Below are the code and all the weights of a small trained network. Each question names an input and a class and asks about switching units off, where a switched-off unit gives its printed mean instead of its output.

import numpy as np


def w(rows, s, z=0):
    codes = np.array(rows[::2]) - 128.0
    scale = np.full(codes.shape[1], s)
    scale[-1] = z or s
    return codes * scale


def f(y):
    return np.maximum(y, 0)


def log_softmax(a):
    a = a - a.max(-1, keepdims=True)
    return a - np.log(np.exp(a).sum(-1, keepdims=True))


def net(x, mask):
    res = np.array(x, float).reshape(1, 6) / 4 @ E
    y = f(res @ A[0][:, :-1].T + A[0][:, -1])
    res = res + np.where(mask, y, B[0][:, -1]) @ B[0][:, :-1]
    return log_softmax(res[-1] @ U[:, :-1].T + U[:, -1])


A, B = {}, {}
E = w([
[35,132,155,217,203,114],'x0',
[54,28,211,82,27,164],'x1',
[106,168,90,144,35,26],'x2',
[143,118,132,144,121,124],'x3',
[122,137,122,118,126,140],'x4',
[113,4,1,127,123,164],'x5',
],0.01)
A[0] = w([
[137,182,229,110,97,93,92],'N1',
[71,117,205,96,60,146,45],'N2',
[65,148,54,148,49,51,123],'N3',
[172,124,162,120,223,219,130],'N4',
[175,141,108,57,108,92,216],'N5',
[89,82,35,114,140,195,77],'N6',
[106,154,100,86,90,64,188],'N7',
[150,229,252,118,131,137,88],'N8',
[181,136,65,202,175,108,47],'N9',
[185,210,37,150,201,106,88],'N10',
[2,146,137,188,206,128,211],'N11',
[220,105,146,33,146,141,254],'N12',
[170,165,110,199,57,79,102],'N13',
[80,56,192,107,98,126,50],'N14',
[89,171,89,154,63,58,64],'N15',
[103,98,122,163,84,155,107],'N16',
],0.0084,0.0061)
B[0] = w([
[182,113,78,122,167,145,212],'N1',
[152,168,135,64,114,75,215],'N2',
[94,44,175,142,247,111,215],'N3',
[80,116,199,114,90,189,218],'N4',
[81,159,120,193,99,132,219],'N5',
[178,105,112,86,162,159,208],'N6',
[59,115,128,165,159,177,203],'N7',
[226,48,28,131,181,162,237],'N8',
[157,133,138,66,120,70,187],'N9',
[149,151,188,17,95,80,239],'N10',
[104,192,79,201,72,104,254],'N11',
[60,163,126,254,85,108,249],'N12',
[112,132,187,150,135,161,185],'N13',
[149,201,143,27,131,51,213],'N14',
[102,136,153,102,188,233,184],'N15',
[208,149,110,85,122,72,172],'N16',
],0.008,0.0099)
U = w([
[147,143,172,12,92,57,49],'0',
[193,31,4,97,169,148,103],'1',
[98,113,129,136,106,126,254],'2',
[69,81,254,123,166,208,53],'3',
[104,112,116,143,98,114,220],'4',
[81,159,66,188,53,102,72],'5',
],0.009,0.0075)

Each question gives the input, the list of numbers given to net, and the class t.
The units are the neurons (one row each of A and B). Each row of codes is followed by its name. A weight is (code - 128) times the scale printed after its matrix; where a second scale follows, it is the last column's (A, B and U).
mask holds one flag per neuron, in row order. A switched-off neuron (its flag False) gives its mean, the last column of its row in B, instead of its output. The means were averaged over made-up inputs and are rounded, as every weight is.
A unit's drop is (log p(t) with every unit on - log p(t) with that unit switched off) / (log p(t) with every unit on - log p(t) with every unit switched off).
The circuit of an input: a set's keep is (log p(t) with only the set's units on - log p(t) with every unit switched off) / (log p(t) with every unit on - log p(t) with every unit switched off). Starting from the 12 units with the biggest drops (on a tie, the unit counted first), units are removed one at a time, each time the one whose removal leaves the highest keep (on an exact tie, the one counted first), for as long as the keep stays at least 0.8.
circuit, biggest first: the units of the circuit, biggest drop first
most important unit: the unit with the biggest drop
k most important neurons: the k neurons with the biggest drops, biggest first
drop of u: that unit's drop, to one decimal
input [5,7,-7,6,3,5], class 0: most important unit => N14
input [8,-3,-2,-5,7,7], class 5: 3 most important neurons => [N11; N8; N3]
input [0,4,2,-1,2,-7], class 1: circuit, biggest first => [N8; N1]
input [7,-6,8,6,5,5], class 3: circuit, biggest first => [N3; N15]
input [-5,5,-6,6,-5,3], class 2: 3 most important neurons => [N12; N10; N3]
input [-4,-3,1,1,-1,-5], class 1: 3 most important neurons => [N8; N11; N1]
input [-2,-4,1,-6,2,4], class 2: 2 most important neurons => [N8; N1]
input [-5,4,-8,-8,-6,-6], class 2: 3 most important neurons => [N12; N8; N3]
input [5,8,-4,-4,-4,-5], class 0: circuit, biggest first => [N14; N2]
input [-8,-7,0,6,-6,5], class 5: 3 most important neurons => [N12; N5; N14]
input [-7,5,-5,-8,1,-4], class 2: 3 most important neurons => [N12; N10; N11]
input [-7,6,3,-1,-4,0], class 5: 2 most important neurons => [N12; N10]
input [7,0,4,-4,2,7], class 1: 4 most important neurons => [N12; N6; N3; N5]
input [8,-5,-4,6,-6,5], class 5: circuit, biggest first => [N11]
input [5,-3,8,6,8,5], class 3: 2 most important neurons => [N3; N15]
input [-7,-7,-8,-4,3,6], class 3: circuit, biggest first => [N4; N8]
input [-1,-7,-5,5,-3,6], class 0: circuit, biggest first => [N10; N8]
input [-6,-4,1,4,-8,7], class 4: circuit, biggest first => [N8; N12]
input [7,-6,-2,0,-4,3], class 5: 2 most important neurons => [N11; N14]
input [3,4,0,2,4,5], class 1: most important unit => N12
input [-7,-6,1,-6,-2,-7], class 1: 3 most important neurons => [N8; N1; N11]
input [4,-1,7,-6,7,6], class 3: 3 most important neurons => [N3; N8; N15]
input [2,-2,3,4,3,-8], class 1: drop of N8 => 0.5
input [0,-1,0,5,-5,-7], class 1: drop of N8 => 0.5
input [-7,-1,-5,4,-5,-6], class 5: drop of N1 => -0.1
